[-19   3 -38   6 -21  10  19 -18 -14 -11   0 -30 -12  -8 -20 -16   8 -13
   2 -43 -19   7   2   9  -5 -28  14 -40  -4  16 -17  -6  26  -1  -1   7
   6  17  10  -7 -16]  Zes
[ 10  11   3  26 -23  -5   3  -7   7   2 -12 -12   4   3   7  22  -6 -15
 -20   3 -36  -9  -2   9 -14 -13   2  -1  -7  -2   7   7 -25  18  -1  -3
  -4  11   4 -21  -9]  zib
[ 12   2  12   4   4  18  -8  11 -11  -6   5 -17  14  10   7   3   0   2
 -10   2 -22   8 -11  -3  -9 -10  -6  10  -1   4  33  -6 -16  -3   3   5
   7   8  -8  -6  11]  todo
[ 13  26  -3 -25 -40 -13 -17  21   8   9  16  -8 -24  11  13  -5  49 -24
   8   2 -13 -18 -14   3 -45  23   5   6 -24  27  37 -18  15  -7   0 -18
  -5  20  48  22  25]  fis
[-33  -2  12  30  29   1  10  -4 -27  61 -17 -15  32 -27  -2   9  41  23
  -9  33   3   6  -7  -5  16  37 -10  21   5 -17  10 -15 -18 -18  -7  -5
 -12 -55 -23  20  26]  fis
[ -5  -5 -13   7  -1   3   0   3  -4   5   8 -19  -8   4  -7  -3  11  -1
 -10 -22 -26   5  -2   2  -8  -3 -12 -17 -12 -17 -26   4  13   3   7  20
 -14  -3   1  -1   8]  fis
[-20 -30 -42  46 -11  -8  39   6   3  11  27  10 -75 -33 -24  27  12 -76
  -4 -18 -33  20 -23  29  -3  19 -13 -22 -32   2 -12   3  21   4  -5  31
  25 -14 -37   5 -36]  vak
[  9  14  17  10 -43  -3 -65   9  15  16  24  19 -53   3  -7 -11  -5  22
  -2   4  10 -25 -21   4  -6  11 -50  11  -8   3  52  29   2 -18   6 -25
  26  46  14 -14 -35]  fis
[ 21 -11 -11  16   3  35 -14   5 -35 -29 -60 -13  10  22 -16  36 -11 -21
 -48 -21 -27   8  -9  39  28  29 -26   9 -10  -6  16 -33 -42  -6 -11 -10
  23   6 -17   2  11]  kedos
[-69  11 -14 -13  36  -3 -21   2  10  -2 -18 -49  16 -30   9 -42   2   5
  12  25  11 -32   7   6  -7 -19 -21   8  14 -27 -22  14 -26  10 -10  13
 -19   5 -53 -46  21]  kedos
[  6   6  10  12  11  -5  -9  29  13   7 -19  -4 -17  22   8 -25  18 -13
 -18   4 -29  -6 -18  14  -1  -7  -6 -23 -13  24   8  -4  -7   2   4  22
  10  23  26   4  15]  rezef
[-40 -10  10  -5  54 -15  53 -10 -31 -31 -39  25  36  11 -12  61 -69  38
 -17 -63 -89 -21 -34 -27  21 -13  79  59  31 -36 -11 -28 -77  -6  -5   1
  39 -21 -22  14 -19]  Gavut
[ 27   5  41  -9  20 -20 -30  11  22   1 -18  27   9  11   8  -9 -22   4
 -10   6  33  -8 -10 -27  19   3  29  -3  14  -5  12   5 -15  15   6  15
  12  11   1 -25  40]  kedos
[  5  10  -7   7  19   7   4 -27 -18   4   1 -22  -4  -7 -15   6  -4  15
  11  -8  -6  -4   1   3 -19 -16  13 -23 -24   4 -43   8  18  -9  12  30
 -11   2 -11  18   6]  Kif
[-28 -19 -33  17 -12  17  11 -12  -3   7  19 -28  -2 -15 -34 -23  18   2
  -5 -14 -48  28 -14   9 -16 -32   3 -27 -26  11 -39  17  38 -12   1  33
 -45 -16   6  10 -19]  gora
[-17  -4   8 -26  -1  -7  28   5   7  18  -2  27   3   6   7 -11  33  13
 -15  17  11  15  -2   2  -2  10  -4 -13   2  11  -8  27 -15  16  10   9
 -26 -43 -24   8 -15]  dez
[  0 -26  -6  -6  -7  28  -9  -3 -11 -36 -10  -3 -21  -9 -19 -24  10   5
 -19 -20 -29  27 -28  18  -9 -20 -50  -1 -17  -4 -33  -7  18   4  12  25
  -8  -6 -17   4 -18]  todo
[-23  -3  -9 -14  17  15  23  -4  -3   8  14 -19   4  14 -13 -13 -29  -2
 -23 -25 -17  10   0  -7   0 -11 -13   9  -7  24 -15  -9   7  -2  13  15
 -13  29 -28 -10 -14]  tapo
[-20  16  28 -42  29  -8  -5  -3  22  10 -25   9   7   0  15  -3   2  22
  -3   3   9  24  13   0 -12   7 -10  -2  15  -4 -10  20 -26   5  -7  12
  -1   9   1  -6  27]  Gavut
[ -5 -34 -33  22  11  21  32 -21 -10   5 -27  -9  -7  -9 -11  33  35 -37
 -15  13 -38  13  -3   8 -19 -47 -15 -25 -35 -27 -12 -24  29   3  -9  18
 -22   2 -14  19   5]  kedos
[-33  12  14 -11  11  38 -16  -5  13  -5 -36  -2 -37   6   8 -45 -10  -5
   1 -51  -1   9 -20  37 -10 -21  49 -20 -36 -28   6 -17 -29  -5 -12   6
  32  57  25 -29  -1]  zib
[  5   4 -10 -15  49  15 -24 -20 -10  27 -13 -28   3   6   3   3  -4 -26
  22 -11 -29 -14  -6   9  -2  19  -1   8   0  12  -5 -14  -6   2   2  -1
 -22 -23  33  -1 -15]  Simup
[ 40   6   0 -37 -47 -31  36  17   3  32   7   6 -14  45  55  30  -2 -55
   8  -8  23 -16  30  32 -27  18  17 -12  -1 -14 -28  12 -22   6  28   5
  -3 -27  14  22   4]  dez
[-17  30  57 -29  54 -35  12   6  24  30  22 -25  33 -26  15 -27  14  41
  13  18  -9  -6  -2 -40  16 -23 -11 -14   3  37  20  21 -19  11  -6  -9
 -25  12 -13 -10  -4]  fis
[ 39   8   6  -2  11   1  26  14  -3   2  -2   2  -6   8  -5   7   8   8
 -14   4 -22   3 -16  -7  -4  -2 -16  -2  10  23  24  -4 -27   4   4   8
  15  -3   2   1  11]  dez
[-13  -5 -33  19  26  12 -39 -23 -31   4 -53  23   0   5  30   3  25 -13
   7   3 -33 -13  -2  38  31 -15  -8 -28   0 -12 -24 -10  -7  24  -3 -10
   6 -38  24  12 -29]  vak
[-18   5 -10 -27   5 -31  16   4  13 -35  18   6  -6  11 -30  -8 -40 -10
   9 -50  12   4   0 -12   1  11  21 -20  -1   6 -20   8   6  24   8  26
  13  37  26 -27  -7]  Simup
[-26  -6 -35  58   3 -45  25   4  -7 -57  -4  32  56 -41  15  15 -10 -11
  37 -20  34   9 -22  11  50  41  41   9  50 -17  27  -1  10  32 -21  12
 -12 -31 -14 -69  47]  tapo
[-26   3  19  -6   6 -12 -24  33  25  27 -41   0 -34  -1  17 -47  12  26
 -12 -19   3  34   0  11 -20   7  -7  17  14 -39   4 -10 -21 -28 -24   0
  37   8  46   6 -24]  tapo
[ 25 -13 -48 -44  21   5 -35 -15 -23   5 -14 -21  -4  29  25  26  23  11
  48  37  21 -44  10  20  10 -12  22 -23  14   4   3  12 -15  17  -6  25
 -50   3  -4 -17  29]  Kif
[-16   4 -17  23 -20  -8  -4  13  19  34 -26  -4 -40 -15  16 -33 -10   5
 -17 -16   6  -4  -5  -8 -26 -32  -2  22   5 -45 -13 -18  -6 -15 -13  -7
   7  12  42  -1  16]  gora
[  6 -37  25 -16   8 -21 -70   9 -14  -5  26 -62  59  30 -17   9  -7  15
  11  30  -3 -25 -36   1  40  -6 -24   2  34  13  51   3 -14 -23   4  22
  -8  -7 -15  12  34]  gora
[-20   1   7 -25 -22  -7 -53 -11   3  21 -55   9 -30  -1  -5   4   5  22
   9 -10 -13 -10  12 -24   0   6 -27   9  25 -56  37 -13 -19 -15 -18 -13
  14  12  44 -14  24]  todo
[-30  14  22 -22  18   4 -38 -10  17  59 -81  -8 -55  19  15 -15   5  18
 -84 -94 -63  -5 -13 -80 -35 -39 -16  40  27 -77   0  -6  43  17  -3  -8
 -19   2 101   3 -10]  Zes
[  6   6 -17   2 -21 -16   8   6 -15 -18 -23  -1 -14  16  -3  26   8  -3
  19   4  18  -8   1  28 -23  28 -12   9  11 -24   7   6 -24 -11   7   9
   7 -11  38   2  27]  rezef
[-21  20  31  20 -54 -41 -23  19  -1  33 -38  32  17 -16  -3 -23   2  25
 -39  -4 -37  37   0 -24  -6  27 -38  11 -41 -52   8  33  35   6  20  12
 -48  11  28 -46 -17]  todo
[-43  25  37 -16  37  -1  -6   8   4   4  14 -17  12  11   1 -38  15  18
   8 -30 -23   2 -28  12 -12 -21  -9 -31 -17   9  27  21 -12  14   7  30
  31  21  36 -10  10]  kedos
[ -1   5  33 -58  21   3  -6  24  13   4 -32   2 -16  15  11 -58   1  38
 -28 -36   6  -1   9 -55 -14  20 -13  25  30 -27  21   3   8  29  12   1
  18 -17 -16 -33 -21]  gora
[ -5  17 -18  45 -15 -62  -4  23  10  27  43 -20  -2 -20 -13 -44  -5  23
   0 -19  22   1  -9 -46 -22 -25  27  -7  10 -24   5  -6  14  -1  -2 -29
  33 -14  39   6 -40]  gora
[ -1  26  15 -43  32   3 -30 -29  17   5 -13   2  -8  16   3 -19  19  23
  -8   6  -6 -33  12  -3   3 -31  22 -38  10   0  -8  39 -19  36  14   9
 -30  25 -18 -40 -21]  rezef
[-37 -13  -8  48   8  35  78   3 -10  20  27   0  -7  17 -31  -4 -52  -6
 -53 -62  -2   4  -7 -12  15 -12 -28  38  -4  21 -31 -22  -8 -52  20  -8
  20 -16 -14  50 -14]  zib
[ 12 -12  26 -36  13  26  17  13  23  -9 -42  17   3  21  14  -8  12 -13
 -34  -6 -41  20   8  -2   9  -2 -16  -6  -1  10 -20  -8 -32  30  -4  23
  -9  -7  13 -13  11]  kedos
[ 22  -3  -1 -23 -11 -13   0  -5  24  16  26   0  -2   3 -10  -5   1  23
  24  -2  72 -11  -5  27   1  27 -53  27   2  13   4 -30 -13 -31 -14 -41
 -32   0  -2  48  51]  dez
[ 27   3  39  -7  25   6 -45  -6  -6 -21 -16  36   3  -3  -7   8   0  33
 -23  -3  -3  13 -18  21  25  15 -23   8  -8   3  -6  -5 -24  -8  -4   3
  14   8   2  22  -4]  Simup
[-26  -6  -5   3  22  -4 -15   8  -2  -6 -12 -16  -2  -2  18   8   5  15
   9   4  18   0  -7   7  11   0   1   5  15 -30  10   7 -29  -5 -17  15
 -12   6  -7 -22  14]  tapo
[-11  29  16  14 -19  -2  15  10   3  10  -1 -11  21 -29   3  -4 -22   3
 -34  -4 -38  14   9 -17   5  12 -16  31   8  28 -38  16  -7  17  -3 -13
 -13  -7  26 -12  -4]  fis
[  9  28  14  24   5   1 -22  14   9  47 -24  25  41   1  28  -9  -9   5
 -35  69 -33   8  26 -43  17   9  -4  21  -5  56  19  13  -8   8   8   0
 -29  22  -3 -35 -11]  Kif
[ 19 -22 -12  -4   0   3  49  -4  16 -23 -27   4 -34 -35 -22 -16  -8 -13
  28 -13 -30  17 -15 -21 -15 -23  37  -4 -13   0 -27 -20  28  17 -11  21
   8  19  36 -22 -41]  Kif
[  4  31  -7  -9 -30 -56  43  -4 -21 -17   8  29   7  13 -13  39  -9   9
  34 -34 -12 -28  -5  11 -33  22  -1   0 -11 -34  68   1  -6 -11  20   1
  26  18  22  -6  29]  gora
[ 13 -13 -20   3  -2  14 -25   5 -22 -23  -5   5   8  16  14   7  16 -15
  21  13  19  -3 -17  45   8  29  14   0  -9 -14   3  -9   3   9   4  12
  -8   1  11 -16  -1]  tapo
[  1 -15 -22  -1  18   0 -47  -7 -22   4  -8 -21  -5  12  20   1   8   0
  30   4   6 -25 -22   8   5   2 -10  -4  16  -8 -16  -2   5  13   9   4
   8 -21   8  -4 -18]  Gavut
[  4   6  19 -15  10 -13 -10  -1  12  22 -10   1  16  -2  -1 -18   3  17
 -23   3 -13   5   8 -34  -7   0 -22   5  12 -18  19  -5   8  24   1   2
  -9   1  10 -22   8]  Simup
[ 11   9  -5   4   1  -6 -19 -11  -8  16  -8  -5  -2  -1   7  26  13 -13
  -8  11 -20   8   7   6  10  -1  13 -22 -16  33 -10  14  -7   3  -2   7
 -15  12  -5   1 -31]  gora
[-22   4 -16  10 -38   3  -9  -4 -13   8 -37  -7 -25   3 -12 -12  -7  27
  -8 -41  -6   7   9  -9 -17  10  -4  15 -12 -41 -15 -17 -18 -25   1 -15
   1   5   7  -6 -30]  todo
[-22 -25   1 -21  21  40  26 -14  -2  18 -18 -24  -8  -5   2 -11  -1  -3
 -20  11 -32  13  -4 -18 -17 -29 -14  21  -2  26 -23   2  14  24   5  21
 -17  -3 -34  -8 -41]  gora
[  9   4  48 -14  52   1 -29  -7  11  11 -49 -20  14  15  29  11 -24   5
 -10 -11   6  35  26  -3  14   4  -1 -27  21   1 -29  18 -36  24  -4  32
  17   1 -21 -15  10]  todo
[-18   5 -15   3 -14 -23  22  -2  -6 -11  19 -23 -15 -11 -15  27   7 -17
   5   4 -15 -16  -9   2 -34   1  24 -23   5 -15   1  13 -27  -9   4   9
  29 -25 -43  12   4]  Gavut
[ -4  13   1  -8   0 -26 -16  -5  13  11  41 -51 -22 -10 -12 -17  -4  27
  36 -11  24  -8 -24  31 -33 -10 -76   8 -11   8  -3   7 -15 -30   1  14
 -24  16  10  10  49]  zib
[-20  10 -10  43  12 -17 -23  11 -12   5   9   5   2 -13  24 -10  -2   4
 -12  15   4 -50 -15 -10   6 -15 -14  16  17 -48 -12 -19 -34  -2   4  -9
  20 -35   6  10  28]  Simup
[ -8  11   2 -11 -19   8 -16  -3  -1 -15  17  -9  -1   9  -2   0 -12  12
   7 -13  22   5   5  11  -4  -1  -2  -1  -9   7 -29   7  18   0  -3  11
  -5  47  46   3  15]  tapo
[-22 -15 -25  37 -22 -56   4   7  27  -5  45  18   8  -8  21   6  -6   2
  38 -47  21  41  -7  47  20 -23  64 -34  -8  13 -42  36   7 -25 -19  11
 -31   5  12  12 -44]  fis
[ 10   5   4  -5  26   8 -58   2   3  46  15  -1 -12  12   7 -33  -5  18
 -20 -30 -31   4 -23  -4  24 -26  11 -12 -16 -31  24 -26 -27  -6  -9 -14
   1   7  48   2   1]  Kif
[-17 -10 -19 -23   7   8 -36  -9 -18  -9 -15 -18   8  23  25  16  12  -4
  19   7   8 -20   6  13  -6  12 -47   7   3 -16   6   3   6  23   1   7
 -27  -2  18 -11   8]  Simup
[  6   3  21 -36 -15 -16  34   2   6  -4 -20  16 -14 -15   4  16   3 -22
  11  -5 -15  23   5 -13 -19  13  -7   6  -7  -1  28  -1  10  -7   3  -8
  25  21   5 -10 -33]  Gavut
[-48  -3   8 -26  13  -3 -88 -16 -13  13 -56 -32 -43 -15  19 -15  -4  13
  -2  -7 -11  12   5 -33   5 -43   6 -36  14  -4 -38  16  22  18 -12  25
  38  37   9 -14 -22]  fis
[  2   9 -61 106 -16 -29  48 -37  11  30  34  53 -16 -30 -14 -41 -14   9
  14 -41  20  -9 -31  15  -3 -70  54 -22 -11 -14  -6 -47   2 -43  18 -20
  18  19 -17  -9 -24]  Zes
[-33 -31 -29   1   3  -4  14 -16   4  26   7 -10  -8 -26 -19  12  -6 -20
 -29 -51 -19  30   5 -18  22 -27  29  18  23 -25 -31 -28   6 -12 -23  11
   0   4 -24  -6 -11]  kedos
[  2   2  16  -8  33 -10  20 -17   8  10   2   0   5 -14  -4  11 -12  -9
  -7 -14 -14  12 -15 -14  -4  -7  -7  14 -14   1   6 -23 -11   6   5   5
  -8  16 -17  -6   2]  gora
[ -2   2   1 -41  32 -14  34  43 -37 -12  11  27 100  45   0 -30 -55 -30
  22   0  -1  12 -34  -5  67  57  11  23  -2 114  88 -54   2  21  25  -3
  16  19  40 -20  59]  gora
[ 10  19  33  -3   6  -9 -15   8  23  22  19  -9 -13 -27   3 -19  -7  30
  11   6   8  10  -4  -6   0  -4 -28   8 -12  -9 -17  23 -20 -21  -7  -3
 -21  11  15  -6  -1]  dez
[-11 -16 -16   8  14  20 -62  -3 -23  15   1  -7 -19  16  16 -10  11  -3
  13  -4   1  -9 -17  13  14  -2  23 -15 -11 -18   0  -1   4  -5   7  24
  18  -1   5  -4 -24]  Kif
[-18 -15 -38   2 -21  -3 -24  -5  -2 -13  11 -11 -41  -5  -5 -20  30  16
  30  -9  -4   8 -21  -6 -39 -13 -10 -20 -10  -7 -25  12  32   7  10  33
 -17  -6   6 -14  -5]  fis
[-16   9  -3 -14 -14  -6  27  -4  -1  -8 -25  -6  19 -10   7  11  -8  49
   6 -13   1  40  40  -9   7  -5  -9 -26   5  -8 -20  50 -11 -14 -15  19
 -58 -12 -37 -24  25]  dez
[-19  -2  -9 -28  23  29  12   0  -2   6   6  -2   5  11 -22 -31 -30  20
 -17  -7 -11  22  -3 -18  -1 -21   9   7 -19  27 -26 -12  -7   2   7   3
  -8  35 -11  -4 -20]  dez
[ 10  14  13  -6   2  17 -19 -21 -10   5  -6 -23  15   9  29  31  10  -3
   6  23  -1 -15   9  17 -16   5  21   1  -4  10  14  18 -31  -6   4   3
 -17 -12 -36   3  -1]  Kif
[ -9  20  15  -8 -11 -20 -46   2  -9   8   0 -21   7   1   7   8 -33  25
  14  19  12   4   6  -4   4  -5 -10  -2  -3   1   3  16 -17 -13  -6   3
  -3  39  31 -11  20]  tapo
[-28 -17 -29 -11  30  -5 -19  -6  -6  12  -8 -23   4  22  -7  -4  -2   5
  26 -11  19  -2  -4  10   3   9  -3   2  15  17   0  -6   1   5  -9  -1
  -4 -11  13   7 -13]  zib
[-36 -10   2  25 -41   3 -28  -5   8   6  15  10 -10   5  14 -11 -19  19
   1 -22  -9   8 -12 -26   1 -25   0   6  -7  -8  -1 -34  -2 -34 -11  -9
   2   7  21  25  36]  tapo
[  2  -5  18   0 -28  -6   0  -3   8  -9 -20   0 -57 -23 -17  -3  -4   1
 -21 -40   6  16 -16 -15 -10   6 -10  -2 -18   2 -35   5  30   5  -7  14
   6  18  20   7 -28]  Simup
[ 12  29  16 -16   9  -7  -4  -3  16  10  13   7   8  19  10  -4  -6 -15
  -6   1  -7   3  19   4  -5   3  -7 -16  -5  35  -1   9 -17  -1  15   3
   3  14   7   5  12]  vak
[-10   8   2   1 -17   0  16  -8   3  13  17 -35 -15 -18 -13 -10  14   2
  -6 -22 -10  -1  -7   0 -18 -11 -27 -26  -7 -20 -21  13  21   8   2  11
  -4   0  10  -1  22]  Gavut
[-29 -15 -15 -10 -20  20 -69 -41  -4  24 -60   9   1  14 -17  10  36 -19
  -7  25   6 -21  20   7   7  15  35 -24   3 -43   6   6  33  15  -3   5
  -2  21  26 -17 -32]  Kif
[ 30  -3  10 -27  -4 -15  -8  -4   1 -11 -19  30 -14   1  11  23  11 -19
  16 -24  14  13   4   7  14  30 -12   0  -4   9   0 -13   9 -11   1   1
 -15   0   7  12  12]  todo
[-55 -26  18 -21  28  26 -25  -6 -10  15 -22 -27   6   1  24   5  22   4
   0  -5  -9   8  -7   2  31 -14  21   4 -10  20 -34   9  -6  10 -17  27
 -16  16 -18  -5 -41]  kedos
[ 33  10  -1  33 -17  16  16  20   4   7   6   1 -47   1  -3  11  15  -5
 -44  -8 -16  36 -12   1  -7   8  -8 -14 -36  23  -1 -23 -36 -15 -12   3
  10  26   3  11  -3]  tapo
[ 15  23   5 -12  13  -3 -41   8   9  16  20 -38   7  17   7 -25  11  25
  21  12  26 -23   8 -15  -3  10 -49 -29 -22 -19 -15  18  -1  22   4 -12
 -46   3  43 -11  24]  dez
[  9 -19   8 -41 -18  33  66 -12 -10   7 -27  10  -6  -3   8  26  -9  12
 -41 -20 -69  53  19 -21  23 -18 -16  19  -3  27 -33 -13 -36 -10  -6  10
 -52 -15 -16  -3 -24]  tapo
[ -5  20  30 -24  31   3 -41  18  10  -3  -6   1   6  24   3 -15  19   0
   1  10 -11  -9  -2   8   0   5  -9 -37  -3  48  18  30  11  35  -8   8
  36  14  46  15  -2]  kedos
[-14   9   5  15 -30  -8 -20 -15  18  23 -12 -12 -24 -11   2   7  -3   2
 -10 -31  -6  12   6 -19  -9  -7 -17   6  -3 -29  -4  -3  -6 -32  -9 -13
 -20  13  33  -2   3]  Zes
[ 20  -6 -20  -8 -37  11 -62   0  16   3   1  -1 -21  25  10   7 -14 -10
  -7   1  17 -15  17  20  -6 -11 -15   9   1 -15  -6  -3 -11 -11 -11 -15
  -5  35   8  -5  11]  kedos
[-30 -10 -50   2  -4  23  22  -2   6  20  16 -15 -46  19   1 -27  15 -39
  -6 -14  14 -26  -4  31 -65 -40   8 -13  -5 -44  -7  13  37  -5  22  20
  16   8 -31   6 -16]  dez
[-23 -31 -68  26 -34   5  -8  31  22   2  -2  15 -43   1  13 -47   9   9
  23 -11 -23  33  -3  -4   1  -1 -52  16 -17  30 -43 -31  -7  -7 -16   2
 -39   5  30 -20 -36]  todo
[ 19   8  32  -9   0 -28  -7  25  18 -10 -28  28   0   8   7 -12  10  20
   9  14  -3   5 -17 -13  -5  30 -12  11 -18  23  15  -5   2  -6   9  24
 -12  33  14 -15  17]  Zes
